Below are the code and all the weights of a small trained network. Each question names an input and a class and asks about switching units off, where a switched-off unit gives its printed mean instead of its output.

import numpy as np


def w(rows, s, z=0):
    codes = np.array(rows[::2]) - 128.0
    scale = np.full(codes.shape[1], s)
    scale[-1] = z or s
    return codes * scale


def norm(h):
    return h / np.sqrt((h * h).mean(-1, keepdims=True) + 1e-5)


def f(y):
    return y / 2 * (1 + np.tanh(0.7978845608 * (y + 0.044715 * y**3)))


def log_softmax(a):
    a = a - a.max(-1, keepdims=True)
    return a - np.log(np.exp(a).sum(-1, keepdims=True))


def net(x, mask):
    res = np.array(x, float).reshape(1, 3) / 4 @ E
    u = 0
    for l in range(4):
        y = f(norm(res) @ A[l][:, :-1].T + A[l][:, -1])
        res = res + np.where(mask[u : u + 3], y, B[l][:, -1]) @ B[l][:, :-1]
        u += 3
    return log_softmax(norm(res)[-1] @ U[:, :-1].T + U[:, -1])


A, B = {}, {}
E = w([
[208,169,158,22,114,54,191,131,127,191,170,103],'x0',
[228,146,155,141,89,197,71,50,82,161,44,124],'x1',
[64,209,253,108,126,204,155,153,2,161,204,135],'x2',
],0.0099)
A[0] = w([
[20,129,146,154,152,112,193,191,135,148,184,152,4],'L0N0',
[219,192,230,49,105,34,189,171,56,214,219,67,38],'L0N1',
[98,203,255,110,105,188,121,76,6,140,164,156,10],'L0N2',
],0.0066,0.0015)
B[0] = w([
[156,108,109,79,170,155,9,97,101,51,175,98,191],'L0N0',
[93,82,90,84,160,162,200,43,150,117,88,206,253],'L0N1',
[180,94,172,142,166,153,89,206,168,164,114,75,254],'L0N2',
],0.012,0.0095)
A[1] = w([
[21,91,187,236,157,221,72,152,72,88,129,123,76],'L1N0',
[16,180,249,93,143,218,181,157,18,160,210,165,249],'L1N1',
[149,140,37,119,84,64,78,74,141,111,119,158,183],'L1N2',
],0.011,0.0015)
B[1] = w([
[111,155,128,127,148,139,222,77,176,159,110,191,246],'L1N0',
[178,82,57,176,121,2,160,94,106,153,147,55,200],'L1N1',
[124,135,111,124,151,92,168,94,86,126,130,51,216],'L1N2',
],0.014,0.013)
A[2] = w([
[3,89,133,93,120,82,154,221,120,99,240,168,76],'L2N0',
[84,207,136,91,120,114,171,60,45,103,177,74,249],'L2N1',
[204,165,200,155,92,215,90,50,24,179,91,143,204],'L2N2',
],0.017,0.0017)
B[2] = w([
[235,142,112,81,138,115,45,9,34,43,195,134,183],'L2N0',
[171,101,121,88,119,236,91,121,121,101,97,141,244],'L2N1',
[133,135,57,32,138,110,33,82,104,8,239,137,227],'L2N2',
],0.013,0.011)
A[3] = w([
[174,38,116,162,207,110,96,154,91,122,170,17,254],'L3N0',
[139,86,113,78,86,165,118,136,128,127,6,145,96],'L3N1',
[219,98,90,98,135,71,154,86,122,191,131,65,133],'L3N2',
],0.017,0.00093)
B[3] = w([
[94,167,171,120,54,160,48,245,179,184,143,130,231],'L3N0',
[100,111,195,133,163,114,108,182,165,188,197,163,163],'L3N1',
[98,172,94,226,102,80,187,95,97,92,84,137,251],'L3N2',
],0.012,0.026)
U = w([
[72,172,117,229,38,67,126,214,169,220,114,106,166],'0',
[145,161,63,101,85,154,34,62,88,48,193,173,134],'1',
[105,113,73,140,149,87,250,3,131,144,103,219,165],'2',
[94,77,194,73,162,226,102,154,177,194,148,197,253],'3',
[178,89,217,107,171,77,158,165,81,125,112,77,49],'4',
[96,91,142,80,178,103,151,136,77,179,125,30,46],'5',
[153,78,196,80,163,97,175,177,70,129,96,53,34],'6',
[156,81,202,91,159,89,147,169,53,150,108,113,37],'7',
],0.011,0.0061)

Each question gives the input, the list of numbers given to net, and the class t.
The units are the neurons (one row each of A and B). Each row of codes is followed by its name. A weight is (code - 128) times the scale printed after its matrix; where a second scale follows, it is the last column's (A, B and U).
mask holds one flag per neuron, layer by layer. A switched-off neuron (its flag False) gives its mean, the last column of its row in B, instead of its output. The means were averaged over made-up inputs and are rounded, as every weight is.
A unit's drop is (log p(t) with every unit on - log p(t) with that unit switched off) / (log p(t) with every unit on - log p(t) with every unit switched off).
The circuit of an input: a set's keep is (log p(t) with only the set's units on - log p(t) with every unit switched off) / (log p(t) with every unit on - log p(t) with every unit switched off). Starting from all 12 units, units are removed one at a time, each time the one whose removal leaves the highest keep (on an exact tie, the one counted first), for as long as the keep stays at least 0.8.
circuit, biggest first: the units of the circuit, biggest drop first
unit that matters most: the unit with the biggest drop
k most important neurons: the k neurons with the biggest drops, biggest first
top k neurons in layer l: the k neurons of layer l with the biggest drops, biggest first
input [-1,1,-4], class 0: unit that matters most : L1N0
input [3,-2,1], class 3: top 2 neurons in layer 3 : (L3N2 L3N1)
input [8,3,8], class 0: 4 most important neurons : (L1N1 L0N2 L1N0 L3N0)
input [-7,4,-5], class 2: circuit, biggest first : (L3N0 L0N2)
input [-3,0,-2], class 3: circuit, biggest first : (L1N1 L3N2)
input [0,1,-2], class 3: 2 most important neurons : (L2N1 L1N1)
input [-4,0,-2], class 2: 2 most important neurons : (L3N0 L1N0)
input [1,5,8], class 0: 2 most important neurons : (L1N1 L3N0)
input [2,-7,4], class 1: 2 most important neurons : (L0N0 L2N0)
input [-5,1,-4], class 2: 2 most important neurons : (L3N0 L0N2)
input [5,0,2], class 2: 3 most important neurons : (L0N1 L3N0 L2N1)
input [7,-7,-1], class 1: 3 most important neurons : (L2N0 L1N0 L0N0)
input [0,1,-3], class 3: 4 most important neurons : (L2N1 L1N1 L1N2 L0N2)
input [4,-8,3], class 1: unit that matters most : L0N0
input [3,-5,-4], class 1: 2 most important neurons : (L1N1 L2N0)
input [-4,1,2], class 2: 2 most important neurons : (L1N0 L3N0)
input [3,0,-2], class 3: 2 most important neurons : (L1N1 L3N1)
input [7,-1,8], class 0: circuit, biggest first : (L1N1 L3N0)
input [3,2,-2], class 3: top 2 neurons in layer 2 : (L2N1 L2N0)
input [-1,-3,-7], class 0: unit that matters most : L1N0
input [-2,0,-3], class 3: top 2 neurons in layer 1 : (L1N2 L1N1)
input [-2,-1,4], class 0: top 2 neurons in layer 0 : (L0N2 L0N1)
input [1,-3,3], class 3: top 2 neurons in layer 0 : (L0N0 L0N1)
input [-6,-5,3], class 2: top 2 neurons in layer 1 : (L1N0 L1N1)
